Below are the code and all the weights of a small trained network. Each question names an input and a class and asks about switching units off, where a switched-off unit gives its printed mean instead of its output.

import numpy as np


def w(rows, s, z=0):
    codes = np.array(rows[::2]) - 128.0
    scale = np.full(codes.shape[1], s)
    scale[-1] = z or s
    return codes * scale


def f(y):
    return np.maximum(y, 0)


def log_softmax(a):
    a = a - a.max(-1, keepdims=True)
    return a - np.log(np.exp(a).sum(-1, keepdims=True))


def net(x, mask):
    res = np.array(x, float).reshape(1, 4) / 4 @ E
    y = f(res @ A[0][:, :-1].T + A[0][:, -1])
    res = res + np.where(mask, y, B[0][:, -1]) @ B[0][:, :-1]
    return log_softmax(res[-1] @ U[:, :-1].T + U[:, -1])


A, B = {}, {}
E = w([
[243,173,74,194,189,201,34,117,186,63,97],'x0',
[74,86,99,108,4,201,183,6,175,140,2],'x1',
[106,148,69,147,194,107,201,132,213,103,48],'x2',
[102,251,133,214,113,143,120,138,54,215,127],'x3',
],0.0057)
A[0] = w([
[113,163,194,132,83,121,102,144,33,202,198,251],'N1',
[17,127,135,87,151,48,216,155,170,159,111,233],'N2',
[29,86,174,66,60,138,178,98,77,177,130,161],'N3',
[55,123,122,136,54,161,192,52,116,189,64,112],'N4',
[155,166,217,147,124,130,76,158,3,177,232,112],'N5',
[162,153,60,176,120,221,110,82,170,96,51,231],'N6',
[136,58,180,24,138,120,110,150,136,100,171,240],'N7',
[135,59,99,72,94,170,141,72,226,70,68,209],'N8',
[2,121,139,94,56,127,189,110,102,194,126,206],'N9',
[212,172,77,192,176,161,58,129,158,77,146,137],'N10',
],0.0059,0.0025)
B[0] = w([
[136,114,137,106,254,193,158,208,141,171,84,253],'N1',
[103,52,91,79,154,107,156,132,103,122,206,231],'N2',
[103,74,60,129,99,127,75,85,149,147,171,243],'N3',
[86,105,56,163,135,179,42,102,206,161,130,238],'N4',
[192,123,150,56,170,135,211,168,88,109,112,241],'N5',
[141,126,132,129,156,241,128,152,166,181,81,222],'N6',
[119,60,74,70,164,59,148,114,61,79,198,215],'N7',
[193,141,186,61,123,175,178,146,111,91,53,240],'N8',
[83,54,45,127,146,137,81,108,149,140,176,253],'N9',
[85,120,109,156,208,158,92,150,170,196,148,200],'N10',
],0.0074,0.0071)
U = w([
[180,155,204,108,136,151,192,160,123,128,74,143],'0',
[89,207,223,211,17,53,113,62,79,72,141,2],'1',
[132,120,131,118,10,127,84,92,138,112,122,95],'2',
[136,137,164,169,115,81,100,115,114,99,150,69],'3',
[82,186,146,190,127,61,139,139,113,119,132,111],'4',
[127,103,123,90,142,78,174,134,88,102,169,164],'5',
[91,207,233,224,11,24,94,47,67,74,121,2],'6',
[90,123,95,157,149,144,33,132,168,168,140,128],'7',
],0.012,0.0093)

Each question gives the input, the list of numbers given to net, and the class t.
The units are the neurons (one row each of A and B). Each row of codes is followed by its name. A weight is (code - 128) times the scale printed after its matrix; where a second scale follows, it is the last column's (A, B and U).
mask holds one flag per neuron, in row order. A switched-off neuron (its flag False) gives its mean, the last column of its row in B, instead of its output. The means were averaged over made-up inputs and are rounded, as every weight is.
A unit's drop is (log p(t) with every unit on - log p(t) with that unit switched off) / (log p(t) with every unit on - log p(t) with every unit switched off).
The circuit of an input: a set's keep is (log p(t) with only the set's units on - log p(t) with every unit switched off) / (log p(t) with every unit on - log p(t) with every unit switched off). Starting from all 10 units, units are removed one at a time, each time the one whose removal leaves the highest keep (on an exact tie, the one counted first), for as long as the keep stays at least 0.8.
circuit, biggest first: the units of the circuit, biggest drop first
most important unit: the unit with the biggest drop
top k neurons: the k neurons with the biggest drops, biggest first
drop of u: that unit's drop, to one decimal
input [-7,7,-5,-7], class 2: most important unit	N8
input [3,2,-3,4], class 0: circuit, biggest first	(N9, N3)
input [1,-5,1,0], class 0: top 4 neurons	(N9, N3, N4, N2)
input [-1,6,-8,-8], class 2: top 4 neurons	(N1, N5, N2, N3)
input [4,-3,-6,-6], class 5: top 3 neurons	(N7, N4, N6)
input [-3,5,-2,-5], class 2: top 4 neurons	(N1, N8, N5, N10)
input [-4,6,5,-2], class 7: top 3 neurons	(N4, N9, N5)
input [-7,4,8,-2], class 7: top 4 neurons	(N4, N9, N5, N3)
input [-2,0,-3,8], class 0: top 2 neurons	(N5, N1)
input [-4,5,-2,-5], class 2: circuit, biggest first	(N1, N5)
input [8,5,-1,-1], class 0: top 2 neurons	(N8, N9)
input [-7,2,-8,5], class 7: top 3 neurons	(N4, N3, N9)
input [1,8,-3,-3], class 2: top 3 neurons	(N8, N1, N10)
input [1,-5,8,6], class 4: most important unit	N4
input [-1,7,-1,-5], class 2: top 2 neurons	(N8, N1)
input [-5,5,-1,-1], class 7: top 2 neurons	(N4, N9)
input [-7,3,4,-1], class 7: top 4 neurons	(N4, N9, N5, N3)
input [1,-1,1,4], class 0: drop of N4	0.4
input [8,2,3,-7], class 0: drop of N8	0.5
input [8,-8,-5,4], class 0: circuit, biggest first	(N5)
input [-1,-5,-4,2], class 0: drop of N1	0.2
input [-7,4,-4,2], class 7: drop of N5	0.0
